Below is a small trained network, with its code and all its weights. Each question gives an input and a target symbol and asks what happens when units are switched off, that is, made to give their printed mean instead of their output.

import numpy as np


def w(rows, s, z=0):
    codes = np.array(rows[::2]) - 128.0
    scale = np.full(codes.shape[1], s)
    scale[-1] = z or s
    return codes * scale


def norm(h):
    return h / np.sqrt((h * h).mean(-1, keepdims=True) + 1e-5)


def f(y):
    return y / 2 * (1 + np.tanh(0.7978845608 * (y + 0.044715 * y**3)))


def softmax(a):
    e = np.exp(a - a.max(-1, keepdims=True))
    return e / e.sum(-1, keepdims=True)


def log_softmax(a):
    a = a - a.max(-1, keepdims=True)
    return a - np.log(np.exp(a).sum(-1, keepdims=True))


def net(x, mask):
    ids = ['ΣΨαβγεζθλξτφ'.index(c) for c in x.split()]
    T = len(ids)
    res = E[ids] + P[:T]
    u = 0
    for l in range(2):
        q, k, v = (norm(res) @ M[l].T for M in (Q, K, V))
        z = softmax(np.where(np.tri(T) > 0, q @ k.T / 3**0.5, -1e9)) @ v
        res = res + np.where(mask[u], z, O[l][:, -1]) @ O[l][:, :-1]
        u += 1
        y = f(norm(res) @ A[l][:, :-1].T + A[l][:, -1])
        res = res + np.where(mask[u : u + 4], y, B[l][:, -1]) @ B[l][:, :-1]
        u += 4
    return log_softmax(norm(res)[-1] @ U[:, :-1].T + U[:, -1])


Q, K, V, O, A, B = {}, {}, {}, {}, {}, {}
E = w([
[132,142,105,91,144,108],'Σ',
[129,131,104,120,172,113],'Ψ',
[176,102,238,251,11,90],'α',
[63,98,170,96,132,97],'β',
[114,136,109,118,129,97],'γ',
[125,168,131,78,91,123],'ε',
[139,130,114,97,110,97],'ζ',
[121,116,129,111,155,137],'θ',
[121,95,118,117,160,110],'λ',
[136,119,111,108,121,117],'ξ',
[118,134,94,110,164,132],'τ',
[136,129,126,91,145,114],'φ',
],0.029)
P = w([
[154,117,119,200,68,162],'0',
[132,254,84,77,170,101],'1',
[139,235,92,59,183,101],'2',
[130,216,102,55,179,99],'3',
[134,201,110,52,182,105],'4',
[126,195,119,50,183,107],'5',
[127,183,124,51,182,106],'6',
[127,176,128,49,183,107],'7',
[125,165,132,50,179,112],'8',
[123,164,138,51,177,113],'9',
[125,153,139,53,183,111],'10',
[120,152,141,50,176,114],'11',
],0.0074)
Q[0] = w([
[254,144,103,202,155,123],'L0H0',
[126,142,20,123,128,244],'L0H0',
[69,163,13,202,127,189],'L0H0',
],0.0072)
K[0] = w([
[172,35,57,81,75,133],'L0H0',
[104,191,107,71,150,70],'L0H0',
[1,146,62,117,142,196],'L0H0',
],0.0075)
V[0] = w([
[232,89,148,141,97,137],'L0H0',
[254,95,237,237,166,72],'L0H0',
[26,133,116,230,56,165],'L0H0',
],0.0053)
O[0] = w([
[14,119,196,95,58,230,94],'L0H0',
[2,30,185,189,84,144,48],'L0H0',
[190,31,190,72,145,133,1],'L0H0',
],0.0061,0.0059)
A[0] = w([
[155,103,183,3,58,64,2],'L0N0',
[112,199,198,231,83,45,165],'L0N1',
[114,137,250,115,164,86,128],'L0N2',
[119,179,168,115,45,34,47],'L0N3',
],0.0077,0.0073)
B[0] = w([
[213,107,70,107,246,160,118],'L0N0',
[136,106,203,210,84,159,254],'L0N1',
[142,167,70,134,85,185,173],'L0N2',
[175,26,141,183,204,129,165],'L0N3',
],0.012,0.00075)
Q[1] = w([
[147,176,180,171,84,146],'L1H0',
[95,162,86,70,170,106],'L1H0',
[143,192,13,122,149,6],'L1H0',
],0.015)
K[1] = w([
[115,162,171,115,135,67],'L1H0',
[131,54,72,194,78,168],'L1H0',
[134,67,195,243,39,249],'L1H0',
],0.013)
V[1] = w([
[46,198,151,113,125,177],'L1H0',
[75,103,106,186,178,90],'L1H0',
[88,82,137,117,151,247],'L1H0',
],0.015)
O[1] = w([
[70,142,32,119,176,138,2],'L1H0',
[56,167,174,129,175,146,161],'L1H0',
[126,38,136,8,167,140,91],'L1H0',
],0.013,0.0051)
A[1] = w([
[116,39,87,47,55,136,130],'L1N0',
[146,124,8,74,103,173,70],'L1N1',
[225,186,196,143,140,128,1],'L1N2',
[63,73,152,62,156,163,193],'L1N3',
],0.016,0.008)
B[1] = w([
[39,142,128,193,92,9,200],'L1N0',
[91,45,146,181,71,184,206],'L1N1',
[68,4,122,86,210,159,199],'L1N2',
[216,201,104,137,91,199,254],'L1N3',
],0.017,0.0079)
U = w([
[89,109,55,166,146,201,93],'Σ',
[187,112,212,199,132,122,143],'Ψ',
[132,99,86,146,215,97,184],'α',
[116,122,95,56,74,126,146],'β',
[81,63,102,168,96,58,99],'γ',
[199,134,177,105,103,27,72],'ε',
[32,178,167,128,136,148,128],'ζ',
[138,66,183,97,142,150,255],'θ',
[171,178,56,211,128,107,60],'λ',
[194,156,158,118,134,199,189],'ξ',
[154,117,115,164,76,171,74],'τ',
[250,61,81,162,127,112,86],'φ',
],0.017,0.0069)

Each question gives the input, a string of symbols that net reads in full, and the target symbol t.
The units are the heads (3 rows each of Q, K, V and O) and the neurons (one row each of A and B). Each row of codes is followed by its name. A weight is (code - 128) times the scale printed after its matrix; where a second scale follows, it is the last column's (O, A, B and U).
mask holds one flag per unit, layer by layer, with each layer's heads first. A switched-off unit (its flag False) gives its mean, the last column of its rows in O or B, instead of its output. The means were averaged over made-up inputs and are rounded, as every weight is.
A unit's drop is (log p(t) with every unit on - log p(t) with that unit switched off) / (log p(t) with every unit on - log p(t) with every unit switched off).
The circuit of an input: a set's keep is (log p(t) with only the set's units on - log p(t) with every unit switched off) / (log p(t) with every unit on - log p(t) with every unit switched off). Starting from all 10 units, units are removed one at a time, each time the one whose removal leaves the highest keep (on an exact tie, the one counted first), for as long as the keep stays at least 0.8.
units of the circuit, in order: the units of the circuit, biggest drop first
unit that matters most: the unit with the biggest drop
top k neurons: the k neurons with the biggest drops, biggest first
k most important neurons of layer l: the k neurons of layer l with the biggest drops, biggest first
input φ Σ τ, target Σ: units of the circuit, in order	(L0H0, L1H0, L1N1)
input τ θ Σ Σ ε Σ λ ξ β θ Σ ξ, target α: unit that matters most	L1N2
input Σ Σ Σ α ξ ζ, target φ: units of the circuit, in order	(L0N0, L0H0)
input γ Σ Ψ Σ λ ξ Σ Σ ζ λ, target Ψ: units of the circuit, in order	(L1H0, L0H0, L1N2)
input λ ξ θ Ψ Σ γ ξ Σ ε Ψ, target ξ: units of the circuit, in order	(L1H0, L0H0, L1N3)
input ξ ε Σ λ λ Ψ Σ α ζ ε α θ, target γ: units of the circuit, in order	(L1H0, L1N0, L0H0)
input θ Σ ξ θ γ θ, target β: top 2 neurons	(L1N0, L1N3)
input θ Σ ε τ ξ Σ τ Σ Σ Σ θ ζ, target β: units of the circuit, in order	(L0H0, L1H0, L1N3, L1N0)
input ξ φ τ Σ τ Σ Σ, target γ: units of the circuit, in order	(L1H0, L0H0, L1N0)
input β ζ γ λ γ ζ, target ε: top 2 neurons	(L0N2, L0N0)
input γ α ξ φ, target τ: 3 most important neurons of layer 0	(L0N1, L0N2, L0N0)
input λ θ β, target ξ: units of the circuit, in order	(L0H0, L1H0, L1N3)
input θ θ λ φ λ α ξ Σ Σ, target β: units of the circuit, in order	(L0H0, L1N3, L1N0, L1H0)
input Σ θ Σ β ζ θ ξ Σ ζ, target λ: units of the circuit, in order	(L1H0)
input τ Σ φ θ, target α: units of the circuit, in order	(L1N2, L1N1)
input τ ζ φ λ α ε Σ, target β: top 4 neurons	(L0N1, L1N3, L1N0, L1N2)
input α Σ λ Σ Σ ξ λ, target λ: top 2 neurons	(L1N3, L1N0)
input ξ λ Ψ γ λ Ψ ξ λ α Σ Σ λ, target λ: top 2 neurons	(L0N1, L1N3)
input ε Σ ξ ζ ζ Σ ξ, target φ: top 3 neurons	(L0N3, L1N0, L0N0)
input β ξ Σ θ β γ ε γ θ, target ε: top 3 neurons	(L0N2, L0N0, L1N0)
input ξ Σ γ τ φ Σ τ γ ξ β, target γ: 2 most important neurons of layer 1	(L1N0, L1N1)
input λ Σ ε ξ Σ, target ξ: unit that matters most	L0H0
input ξ Σ ζ α ξ ε τ ξ Ψ θ ε, target θ: top 2 neurons	(L0N0, L0N3)
input φ Σ γ Σ, target Σ: 2 most important neurons of layer 1	(L1N1, L1N0)
input ε β ξ ζ, target φ: 2 most important neurons of layer 0	(L0N3, L0N0)
input λ λ ξ φ λ γ Σ Σ, target ξ: 2 most important neurons of layer 1	(L1N3, L1N0)
